Below are the code and all the weights of a small trained network. Each question names an input and a class and asks about switching units off, where a switched-off unit gives its printed mean instead of its output.

import numpy as np


def w(rows, s, z=0):
    codes = np.array(rows[::2]) - 128.0
    scale = np.full(codes.shape[1], s)
    scale[-1] = z or s
    return codes * scale


def f(y):
    return y / 2 * (1 + np.tanh(0.7978845608 * (y + 0.044715 * y**3)))


def log_softmax(a):
    a = a - a.max(-1, keepdims=True)
    return a - np.log(np.exp(a).sum(-1, keepdims=True))


def net(x, mask):
    res = np.array(x, float).reshape(1, 5) / 4 @ E
    y = f(res @ A[0][:, :-1].T + A[0][:, -1])
    res = res + np.where(mask, y, B[0][:, -1]) @ B[0][:, :-1]
    return log_softmax(res[-1] @ U[:, :-1].T + U[:, -1])


A, B = {}, {}
E = w([
[106,103,131,85,119,141,128],'x0',
[129,174,32,53,222,201,195],'x1',
[143,161,122,168,135,108,126],'x2',
[196,224,183,2,83,193,81],'x3',
[200,74,126,28,210,12,48],'x4',
],0.0093)
A[0] = w([
[130,158,108,150,94,146,126,39],'neuron 0',
[166,88,119,103,215,80,58,104],'neuron 1',
[90,80,89,147,167,86,125,97],'neuron 2',
[118,126,117,70,172,58,144,156],'neuron 3',
[146,68,181,138,32,74,108,131],'neuron 4',
[70,60,79,161,156,63,112,114],'neuron 5',
[190,188,202,89,129,194,56,84],'neuron 6',
[102,127,178,134,76,77,75,107],'neuron 7',
[165,155,198,90,108,131,103,151],'neuron 8',
[125,98,171,85,183,30,77,80],'neuron 9',
[128,79,171,150,59,92,66,181],'neuron 10',
[161,194,174,78,108,146,33,118],'neuron 11',
[80,63,111,146,168,112,105,65],'neuron 12',
[90,50,116,186,190,100,137,101],'neuron 13',
[153,199,78,92,141,122,98,194],'neuron 14',
[189,135,119,94,121,90,83,68],'neuron 15',
[179,126,132,91,169,57,142,57],'neuron 16',
[66,180,177,157,75,153,170,160],'neuron 17',
[100,132,37,117,192,154,91,195],'neuron 18',
[126,112,152,143,77,61,113,206],'neuron 19',
[120,125,179,143,118,89,116,129],'neuron 20',
[86,79,87,173,158,81,130,104],'neuron 21',
[100,60,89,163,150,63,124,162],'neuron 22',
[168,117,149,157,33,105,78,132],'neuron 23',
[145,158,67,72,245,124,188,143],'neuron 24',
[119,114,178,139,82,81,93,104],'neuron 25',
[145,162,45,87,184,159,170,149],'neuron 26',
[162,134,119,87,92,151,60,96],'neuron 27',
[73,128,156,152,85,166,151,51],'neuron 28',
[177,158,107,123,94,131,78,119],'neuron 29',
[112,112,110,140,93,123,152,3],'neuron 30',
[148,123,157,98,199,73,87,88],'neuron 31',
],0.013,0.0035)
B[0] = w([
[89,173,177,181,128,184,213,147],'neuron 0',
[67,192,70,204,46,213,122,236],'neuron 1',
[66,140,142,93,181,42,117,196],'neuron 2',
[156,133,153,193,62,205,81,198],'neuron 3',
[211,42,25,189,184,138,65,235],'neuron 4',
[52,148,181,44,191,46,131,227],'neuron 5',
[63,178,205,61,194,45,207,236],'neuron 6',
[205,75,73,149,141,74,38,207],'neuron 7',
[133,152,197,81,180,57,154,204],'neuron 8',
[71,223,118,232,24,246,114,237],'neuron 9',
[233,54,34,154,152,132,61,235],'neuron 10',
[78,97,228,60,217,63,183,234],'neuron 11',
[49,102,160,96,158,90,182,183],'neuron 12',
[88,120,219,65,133,63,149,227],'neuron 13',
[149,30,140,60,176,55,140,191],'neuron 14',
[75,197,139,145,110,155,169,190],'neuron 15',
[35,205,76,209,43,201,134,195],'neuron 16',
[74,207,125,217,62,184,158,219],'neuron 17',
[255,50,103,86,159,46,30,206],'neuron 18',
[203,156,124,128,142,77,80,208],'neuron 19',
[163,83,54,119,113,98,88,175],'neuron 20',
[68,139,208,73,180,63,177,213],'neuron 21',
[87,116,188,62,170,45,181,226],'neuron 22',
[162,180,87,178,153,88,47,219],'neuron 23',
[203,61,29,186,205,126,81,252],'neuron 24',
[195,71,93,168,129,93,31,201],'neuron 25',
[211,81,11,213,142,119,59,227],'neuron 26',
[96,169,148,44,154,81,174,184],'neuron 27',
[83,154,81,236,65,216,182,186],'neuron 28',
[68,107,190,95,149,13,150,167],'neuron 29',
[83,141,144,156,99,139,116,139],'neuron 30',
[60,181,102,212,55,235,177,209],'neuron 31',
],0.0067,0.014)
U = w([
[252,84,60,130,167,72,110,254],'0',
[98,142,213,63,167,38,180,62],'1',
[86,189,113,188,49,178,181,86],'2',
],0.012,0.003)

Each question gives the input, the list of numbers given to net, and the class t.
The units are the neurons (one row each of A and B). Each row of codes is followed by its name. A weight is (code - 128) times the scale printed after its matrix; where a second scale follows, it is the last column's (A, B and U).
mask holds one flag per neuron, in row order. A switched-off neuron (its flag False) gives its mean, the last column of its row in B, instead of its output. The means were averaged over made-up inputs and are rounded, as every weight is.
A unit's drop is (log p(t) with every unit on - log p(t) with that unit switched off) / (log p(t) with every unit on - log p(t) with every unit switched off).
unit that matters most: the unit with the biggest drop
top k neurons: the k neurons with the biggest drops, biggest first
drop of u: that unit's drop, to one decimal
input [3,-3,8,-2,4], class 2: unit that matters most : neuron 9
input [-4,-1,-8,6,-6], class 1: top 2 neurons : [neuron 6; neuron 9]
input [-6,7,-6,8,-4], class 1: top 2 neurons : [neuron 6; neuron 11]
input [-3,3,1,4,-4], class 1: top 2 neurons : [neuron 9; neuron 1]
input [4,-8,-8,4,-8], class 0: top 2 neurons : [neuron 4; neuron 10]
input [6,8,5,-3,-7], class 0: top 2 neurons : [neuron 18; neuron 26]
input [-3,5,-5,-7,7], class 1: top 4 neurons : [neuron 5; neuron 22; neuron 13; neuron 21]
input [3,-8,-1,1,-8], class 0: top 2 neurons : [neuron 4; neuron 10]
input [-2,1,6,-8,8], class 1: top 2 neurons : [neuron 5; neuron 22]
input [-8,2,-7,-3,-4], class 2: drop of neuron 11 : 0.1
input [-7,-1,-3,-6,8], class 2: drop of neuron 9 : 0.5
input [7,-3,5,-6,-1], class 1: drop of neuron 6 : 0.0
input [2,3,-3,-1,4], class 2: drop of neuron 10 : 0.1
input [4,-3,-6,7,-6], class 1: top neuron : [neuron 6]
